How the points are linked:
+: Tal->Lup, Fes->Por, Mus->Zot, Por->Ded, Rin->Nal, Pul->Bak, Bim->Lil, Dom->Nol, Lup->Biz, Kor->Dev, Pim->Von, Guf->Ped, Bem->Ler, Niv->Siv, Ler->Bim, Lil->Pul, Bev->Kag, Fim->Mok, Ges->Pim, Mol->Mot, Kef->Neb, Pak->Bem, Zot->Pak, Fom->Dol, Siv->Dum, Mot->Mek, Bes->Rel, Ped->Goz, Dev->Mov, Mok->Zat, Biz->Zof, Neb->Dom, Dol->Kor, Mit->Bev, Diz->Mit, Ded->Guf, Mek->Dep, Dum->Vup, Kag->Niv, Zof->Tas, Nal->Tal, Tob->Bes, Vup->Tob, Dep->Kef, Nol->Fom, Von->Fes, Bak->Fim, Rel->Ges, Tas->Diz, Mov->Mus, Zat->Rin, Goz->Med, Med->Mol
&: Tal->Fes, Fes->Mov, Mus->Diz, Por->Mus, Rin->Pim, Pul->Vup, Bim->Siv, Dom->Rin, Lup->Por, Kor->Biz, Pim->Kor, Guf->Pak, Bem->Kag, Niv->Mek, Ler->Niv, Lil->Dum, Bev->Mol, Fim->Bes, Ges->Dol, Mol->Lil, Kef->Mok, Pak->Bev, Zot->Mit, Fom->Tal, Siv->Dep, Mot->Pul, Bes->Nol, Ped->Bem, Dev->Zof, Mok->Rel, Biz->Ded, Neb->Zat, Dol->Lup, Mit->Med, Diz->Goz, Ded->Zot, Mek->Bak, Dum->Kef, Kag->Mot, Zof->Guf, Nal->Von, Tob->Dom, Vup->Neb, Dep->Fim, Nol->Nal, Von->Dev, Bak->Tob, Rel->Fom, Tas->Ped, Mov->Tas, Zat->Ges, Goz->Ler, Med->Bim
%: Tal->Dol, Fes->Lup, Mus->Ded, Por->Biz, Rin->Nol, Pul->Mek, Bim->Mol, Dom->Bes, Lup->Kor, Kor->Von, Pim->Nal, Guf->Tas, Bem->Goz, Niv->Bim, Ler->Med, Lil->Mot, Bev->Bem, Fim->Kef, Ges->Rin, Mol->Kag, Kef->Vup, Pak->Ped, Zot->Guf, Fom->Ges, Siv->Lil, Mot->Niv, Bes->Mok, Ped->Diz, Dev->Fes, Mok->Neb, Biz->Dev, Neb->Tob, Dol->Pim, Mit->Pak, Diz->Zot, Ded->Zof, Mek->Siv, Dum->Pul, Kag->Ler, Zof->Mov, Nal->Fom, Tob->Fim, Vup->Bak, Dep->Dum, Nol->Rel, Von->Tal, Bak->Dep, Rel->Zat, Tas->Mus, Mov->Por, Zat->Dom, Goz->Mit, Med->Bev
§: Tal->Von, Fes->Dev, Mus->Tas, Por->Mov, Rin->Ges, Pul->Dum, Bim->Niv, Dom->Zat, Lup->Fes, Kor->Lup, Pim->Dol, Guf->Zot, Bem->Bev, Niv->Mot, Ler->Kag, Lil->Siv, Bev->Med, Fim->Tob, Ges->Fom, Mol->Bim, Kef->Fim, Pak->Mit, Zot->Diz, Fom->Nal, Siv->Mek, Mot->Lil, Bes->Dom, Ped->Pak, Dev->Biz, Mok->Bes, Biz->Por, Neb->Mok, Dol->Tal, Mit->Goz, Diz->Ped, Ded->Mus, Mek->Pul, Dum->Dep, Kag->Mol, Zof->Ded, Nal->Pim, Tob->Neb, Vup->Kef, Dep->Bak, Nol->Rin, Von->Kor, Bak->Vup, Rel->Nol, Tas->Guf, Mov->Zof, Zat->Rel, Goz->Bem, Med->Ler
!: Tal->Rin, Fes->Pim, Mus->Dev, Por->Von, Rin->Mok, Pul->Bim, Bim->Bem, Dom->Kef, Lup->Nal, Kor->Fom, Pim->Rel, Guf->Por, Bem->Zot, Niv->Bev, Ler->Pak, Lil->Ler, Bev->Diz, Fim->Pul, Ges->Bes, Mol->Goz, Kef->Mek, Pak->Mus, Zot->Mov, Fom->Dom, Siv->Kag, Mot->Med, Bes->Vup, Ped->Ded, Dev->Dol, Mok->Bak, Biz->Tal, Neb->Dep, Dol->Nol, Mit->Tas, Diz->Zof, Ded->Fes, Mek->Mol, Dum->Niv, Kag->Mit, Zof->Lup, Nal->Zat, Tob->Dum, Vup->Siv, Dep->Mot, Nol->Neb, Von->Ges, Bak->Lil, Rel->Tob, Tas->Biz, Mov->Kor, Zat->Fim, Goz->Guf, Med->Ped

The rows follow the links: the fewer symbols apart two points are, the more alike their rows tend to be.

Each row is also shifted at random along 4 hidden directions that mean nothing.

Some points, each with a row of numbers:
Mol: -34	-34	4	-32	43	71	7	-16	0	7	-10	34	0	-1	-1	-6	15	-16	28	64	4	53	5	-1	-23	-21	34	-28	53	-23	30	6	-10	-11	11	-2	-12	-4
Fim: -17	6	-23	38	-12	-15	14	-72	-2	33	-12	18	3	27	45	-52	-7	-28	0	-122	-2	-20	-34	43	33	7	-13	26	-4	31	40	27	-22	-35	-16	40	-32	-18
Dol: -83	9	-4	-12	1	-36	-33	40	15	-21	-21	-25	18	-1	-49	44	-46	25	-18	-19	-19	-32	2	-2	7	-6	-27	1	-42	11	-23	-9	22	39	-26	-20	57	11
Bev: -43	-30	14	-48	40	64	9	-4	-18	-6	31	38	-21	-11	29	-40	24	-20	2	25	-6	19	26	28	-3	16	52	-32	53	-28	12	-16	-8	-20	-1	-19	-62	-9
Guf: 53	59	8	-10	-25	-7	-44	28	-12	-49	27	-65	-3	-41	-6	21	-28	22	-13	29	-1	-67	83	-55	21	70	-27	-62	-9	-25	-82	-17	9	7	-6	17	-15	3
Bem: 107	-37	7	-33	28	43	19	6	-6	23	47	62	-16	-20	25	-34	18	-22	0	-47	15	43	18	26	15	-6	39	-1	47	-30	54	-27	-1	-20	-1	-40	-12	1
Med: -3	-9	-8	-45	42	71	4	28	33	6	19	8	7	-57	-5	68	-1	16	3	82	41	84	48	-100	-20	-36	-10	-25	29	-40	38	7	1	4	41	5	90	22
Tal: -4	-32	-14	1	-17	-51	11	59	17	42	6	42	4	13	-44	2	-17	-11	-7	-131	18	50	-52	44	22	-35	7	51	-27	-5	63	-15	31	37	-21	-60	86	17
Pul: 5	-5	-12	25	6	26	-1	-59	-6	10	-45	-4	17	34	0	-22	6	-23	46	24	0	6	-24	8	-14	-11	7	-13	31	10	5	38	-21	-20	5	42	-27	-21
Bim: 100	16	-10	-13	42	57	-47	-34	16	-18	-36	-21	32	-13	-31	38	-57	8	31	43	-9	-15	48	-48	1	-8	-19	-58	41	-9	-13	16	-8	-5	-13	25	36	-3
Von: 37	-24	-1	8	-16	-49	9	56	5	12	-4	17	5	19	-50	12	-5	2	0	-44	-1	16	-41	40	2	-23	13	38	-23	2	17	-20	26	38	-13	-55	45	12
Bes: 44	-15	6	27	4	-25	43	-39	13	11	2	24	-5	6	42	-8	36	22	-33	13	-13	-6	-44	20	-15	-41	-16	65	-34	54	30	9	-25	-26	13	-1	-17	1
Kor: -35	-43	15	5	-20	-45	30	52	-28	6	3	35	-22	49	-32	-47	47	-21	6	-24	-8	26	-67	94	-18	-2	59	42	-10	2	3	-24	24	30	-10	-64	-40	0
Neb: 48	33	7	31	6	-17	-8	-65	11	-34	-40	-49	13	2	29	25	-4	43	-26	87	-38	-78	7	-25	-18	-3	-48	11	-39	62	-55	20	-33	-28	5	51	-41	-12
Kag: 42	-9	-9	-34	41	61	-15	-10	12	14	0	21	16	-19	-9	11	-34	-14	21	-9	9	33	33	-19	5	-17	6	-35	48	-29	37	1	-2	-9	-5	-3	37	1
Dev: -19	9	-9	7	-48	-46	-2	79	10	12	8	-26	2	-9	-58	43	-2	3	6	-10	38	45	-7	-44	0	-6	-7	8	-26	-27	-1	-2	31	48	18	-24	83	25
Dum: 16	31	-32	37	-7	18	-29	-58	15	20	-47	-28	32	5	-11	23	-45	-11	35	-19	13	-5	6	-47	12	-9	-40	-22	14	1	10	48	-16	-11	4	67	52	-8
Zat: -57	-7	3	4	13	-21	21	-29	15	-2	1	14	-1	2	41	-2	8	23	-40	-14	-24	-26	-29	26	1	-23	-20	47	-40	48	15	2	-14	-12	1	0	-14	0
Nol: -19	-2	-8	0	14	-34	8	-8	26	7	-3	14	10	-5	15	17	-18	28	-47	-60	-19	-22	-18	23	13	-28	-33	47	-44	41	30	-5	-3	-1	-17	-19	37	9
Ded: 25	-9	2	10	-56	-33	33	64	-18	26	56	16	-27	-9	-2	-24	46	-25	0	-47	51	66	-11	-9	4	16	26	18	0	-40	21	-19	26	16	24	-29	13	13

Start here and follow the symbols in turn, left to right. Where do you end up?
Answers are names.
73	5	16	21	-43	-51	-3	52	-26	-16	6	-24	-12	28	-44	-15	13	-3	11	11	-4	-16	-18	30	-5	26	25	3	-14	-10	-51	-19	23	31	-6	-30	-28	5
& % -> Zof
-35	1	2	13	11	-19	15	-38	13	-10	-11	-2	-2	1	41	7	11	31	-39	16	-30	-35	-15	9	-5	-19	-32	41	-42	54	-5	9	-21	-18	2	11	-20	1
+ § % -> Nol
-40	-2	-23	-8	28	58	-25	-34	6	20	-33	2	23	5	-18	5	-36	-29	42	-13	11	22	10	-19	7	-9	6	-39	49	-20	23	26	-9	-10	-8	35	28	-11
§ % -> Mot
-26	-38	10	-3	16	-34	23	14	1	-6	-5	35	-8	22	-1	-13	17	12	-30	-15	-35	-17	-47	74	-10	-30	14	54	-33	39	16	-23	5	9	-24	-52	-23	1
! & § -> Ges
131	6	11	8	-40	-23	23	57	-4	7	59	1	-14	-30	-3	7	32	0	-7	-2	45	42	17	-37	-1	11	5	8	-2	-33	10	-19	17	9	31	-27	29	18
§ % % -> Mus
-1	-10	-26	7	19	41	-19	-41	7	41	-28	26	25	13	-11	-15	-38	-39	48	-81	20	33	-6	3	23	-14	4	-26	48	-18	52	28	-10	-14	-17	25	38	-9
! § -> Kag
-9	-15	1	-43	45	70	-11	-3	7	-6	5	14	4	-26	0	14	-14	-5	12	40	4	30	40	-28	-8	-8	13	-41	46	-30	17	-1	-5	-9	3	0	10	-2
& § & -> Pul
51	2	21	-22	-12	13	16	31	-17	-12	58	3	-33	-26	24	-14	41	0	-15	41	16	13	34	-17	-7	28	19	-15	16	-28	-16	-24	4	-7	20	-17	-38	6
§ ! ! -> Fes
45	-9	13	-25	-6	16	18	23	-20	9	68	35	-29	-19	37	-46	29	-24	-12	-57	16	22	22	21	21	27	31	-9	27	-36	20	-29	7	-18	1	-27	-37	-2
§ & -> Bev
112	40	9	21	-48	-49	-36	43	-24	-37	3	-58	-4	8	-38	1	-23	10	8	1	-10	-66	26	-1	12	55	-7	-32	-15	-13	-83	-24	19	26	-19	-5	-24	-1
& ! -> Biz
68	42	-6	8	-47	-27	-22	52	-8	-2	42	-36	-3	-30	-16	15	-21	-3	-1	-57	36	-14	46	-48	34	43	-18	-31	-10	-37	-26	-14	22	17	2	0	40	8
! + & & -> Ped
41	4	14	11	-32	-50	-6	54	-16	-26	-6	-25	-3	24	-57	10	12	14	6	47	-9	-13	-18	17	-18	8	17	8	-23	1	-52	-18	28	39	-3	-34	-10	6
! ! -> Rel
-14	-14	-2	-5	5	-37	13	53	35	2	-13	4	12	-12	-42	64	-15	36	-28	22	2	26	-20	-23	-16	-50	-26	45	-52	14	21	-10	19	37	11	-40	95	26
! § -> Nol
80	-7	23	-39	27	45	1	6	-12	-27	34	7	-12	-28	23	-10	17	7	-10	64	-12	-7	49	-3	-10	17	21	-35	34	-19	-23	-28	-9	-15	3	-15	-50	0
+ % -> Bev
75	-7	5	-11	42	58	-23	-44	-5	-25	-40	-9	17	16	-20	1	-15	-2	42	97	-26	-19	16	2	-29	-6	18	-44	46	6	-27	11	-19	-8	-5	23	-38	-14
% % + -> Mot
57	7	16	-32	13	27	-5	16	-14	-21	47	-3	-18	-37	21	-3	11	7	-15	26	3	-7	55	-24	5	29	10	-34	20	-32	-20	-25	-1	-13	4	-10	-30	3
§ & -> Med
31	3	-7	-39	17	37	7	39	23	17	56	17	-5	-63	15	35	-2	6	-20	-10	50	72	52	-80	13	-10	-8	-16	19	-51	48	-11	6	-1	28	-13	78	22
! + ! -> Zof
